Small tables with named rows and columns. After each table, cells are looked up by row and column.

fal:
	dut	nebegop	lupal	tedavag	nid	vez	semeve
tinar	5.979	7.319	2.382	1.441	6.265	4.773	1.428
lipagop	2.891	2.365	8.582	6.894	4.356	1.275	6.077
goki	4.307	5.110	7.491	5.118	3.118	4.497	4.070
punar	4.903	4.483	7.983	5.724	4.319	3.097	6.792
bas	5.076	0.558	5.491	5.779	8.010	0.689	5.402
ziga	3.419	3.800	7.367	5.264	5.193	1.326	2.977
metide	5.501	3.183	4.676	4.175	7.882	5.092	5.233
dulal	2.949	1.499	8.795	8.550	4.587	3.448	7.227
dip	6.288	5.985	5.482	4.891	4.833	9.331	3.126
bom	5.438	4.641	7.565	5.478	4.899	4.092	3.424

dut of metide: 5.501
vez of metide: 5.092
nebegop of lipagop: 2.365
nid of lipagop: 4.356
tedavag of metide: 4.175
semeve of goki: 4.070
dut of punar: 4.903
Which row has the largest nid? bas

leparu
|  | silakiz | nisi | daka | sakal | kuvare | gilokeb | gozoda | pidirav |
|---|---|---|---|---|---|---|---|---|
| mutosuf | -70431 | 18838 | 28963 | 48449 | -36690 | -28143 | -18327 | 12149 |
| tupubig | -40705 | -16240 | -63812 | -55405 | 82687 | 419 | 20836 | 2638 |
| nik | -19129 | 42046 | -3180 | -32461 | 13971 | 65985 | -29982 | -3965 |

What is the kuvare of tupubig in leparu?
82687
What is the daka of tupubig in leparu?
-63812
What is the gilokeb of nik in leparu?
65985
What is the silakiz of mutosuf in leparu?
-70431
What is the nisi of tupubig in leparu?
-16240
What is the silakiz of tupubig in leparu?
-40705
What is the gilokeb of tupubig in leparu?
419
What is the kuvare of mutosuf in leparu?
-36690
What is the pidirav of tupubig in leparu?
2638
What is the daka of mutosuf in leparu?
28963
What is the sakal of nik in leparu?
-32461
What is the sakal of mutosuf in leparu?
48449
What is the pidirav of nik in leparu?
-3965
What is the gilokeb of mutosuf in leparu?
-28143
What is the nisi of mutosuf in leparu?
18838
What is the nisi of nik in leparu?
42046
What is the daka of nik in leparu?
-3180
What is the sakal of tupubig in leparu?
-55405
What is the gozoda of nik in leparu?
-29982

Table punekob
cols = pef, virika
nanu: [17718, 12245]
pagorik: [43556, 1865]
kinilim: [64326, 37212]
bon: [45031, 74816]
zov: [90370, 75022]
siz: [17718, 1865]
vaz: [64915, 75372]
nesa: [89505, 49751]
kos: [50029, 54597]
puvin: [71122, 51482]
bepav: [33559, 30161]

What is the virika of nanu in punekob?
12245
What is the pef of kos in punekob?
50029
What is the pef of bon in punekob?
45031
What is the virika of kinilim in punekob?
37212
What is the pef of kinilim in punekob?
64326
What is the pef of puvin in punekob?
71122
What is the virika of kos in punekob?
54597
What is the pef of siz in punekob?
17718
What is the pef of pagorik in punekob?
43556
What is the pef of bepav in punekob?
33559
What is the virika of nesa in punekob?
49751
What is the virika of vaz in punekob?
75372
What is the pef of nanu in punekob?
17718
What is the pef of vaz in punekob?
64915
What is the virika of bepav in punekob?
30161
What is the virika of zov in punekob?
75022
What is the virika of bon in punekob?
74816
What is the virika of pagorik in punekob?
1865
What is the virika of siz in punekob?
1865
What is the pef of nesa in punekob?
89505

Table tanokuf
         peko  bibi  fim  taz  givukuv  dilur
bimaza     30    17   25   37       26     86
lememi     28    32   20   29       36     77
musener    68    34   80   32       78     65
valoba     58    57   32   98       67     20
puf        53    54   72   41       80     61
nikuda     40    70   44   75       70     27
mub        12    81   81   45       59     40
bip        31    12   20   57       19     93
muv        28    44   15   29       36     76
komeb      74    22   64   29       81     70
gifen      15    93   54   62       43     69
disina     50    49   60   42       93     83

mub, peko -> 12
disina, givukuv -> 93
mub, taz -> 45
bip, dilur -> 93
puf, fim -> 72
bip, bibi -> 12
bimaza, givukuv -> 26
gifen, peko -> 15
lememi, taz -> 29
komeb, taz -> 29
mub, givukuv -> 59

muned:
,zonas,mos,mag,vaget,nen
ses,54,70,94,47,37
getobo,56,71,57,72,45
rifote,56,52,51,69,41
nolok,18,3,55,59,37
sosot,47,64,84,23,23
bimu,70,64,35,60,86
daravo,45,63,74,70,28
teru,67,66,97,6,75
tev,63,84,71,55,41

mag of daravo is 74
nen of bimu is 86
nen of tev is 41
mos of teru is 66
vaget of teru is 6
vaget of ses is 47
nen of daravo is 28

kig
|  | pilope | pinuvid | ras |
|---|---|---|---|
| kimegup | 103 | 57 | 23 |
| ver | 196 | 75 | 68 |
| talikub | 81 | 68 | 13 |
| zega | 218 | 33 | 79 |
| loruko | 99 | 23 | 22 |
| bimonin | 255 | 68 | 97 |
| setukag | 84 | 101 | 14 |

What is the pinuvid of loruko in kig? 23
What is the pilope of zega in kig? 218
What is the pinuvid of kimegup in kig? 57
What is the pilope of bimonin in kig? 255
What is the pinuvid of ver in kig? 75
What is the pilope of loruko in kig? 99
What is the ras of kimegup in kig? 23
What is the ras of bimonin in kig? 97
What is the pinuvid of talikub in kig? 68
What is the pinuvid of zega in kig? 33

gizam
          sir   boso  fisi  zamire  tumuliv   nas    puz
bosuk    2338   -150  -120     235     -209    76    143
bibazes  2338  -1360  1048    1811    -3568   697   3568
dav      2338    467  -472   -1109     2388  -385  -1809
rasut    2338  -3386  3076    4440    -8682  1689   9627

What is the boso of bibazes in gizam? -1360
What is the tumuliv of bibazes in gizam? -3568
What is the puz of bosuk in gizam? 143
What is the fisi of bosuk in gizam? -120
What is the zamire of dav in gizam? -1109
What is the tumuliv of dav in gizam? 2388
What is the tumuliv of rasut in gizam? -8682
What is the boso of bosuk in gizam? -150
What is the zamire of bosuk in gizam? 235
What is the fisi of bibazes in gizam? 1048
What is the puz of dav in gizam? -1809
What is the nas of dav in gizam? -385
What is the fisi of rasut in gizam? 3076

sib:
	kis	gaf	gizub	busaso	kirubal	gav	pes
bub	86	110	126	192	160	140	52
gapoda	156	135	213	218	43	139	209
gema	148	112	168	249	69	197	201
lasuz	92	131	136	161	186	119	47

What is the pes of gapoda in sib? 209
What is the busaso of bub in sib? 192
What is the gav of lasuz in sib? 119
What is the gav of gema in sib? 197
What is the gav of gapoda in sib? 139
What is the kirubal of lasuz in sib? 186
What is the gaf of lasuz in sib? 131
What is the gaf of gapoda in sib? 135
What is the gaf of gema in sib? 112
What is the busaso of gema in sib? 249
What is the pes of gema in sib? 201
What is the gizub of gapoda in sib? 213
What is the kis of lasuz in sib? 92
What is the gizub of gema in sib? 168
What is the gaf of bub in sib? 110
What is the kis of gema in sib? 148
What is the gizub of bub in sib? 126
What is the kis of gapoda in sib? 156
What is the gizub of lasuz in sib? 136

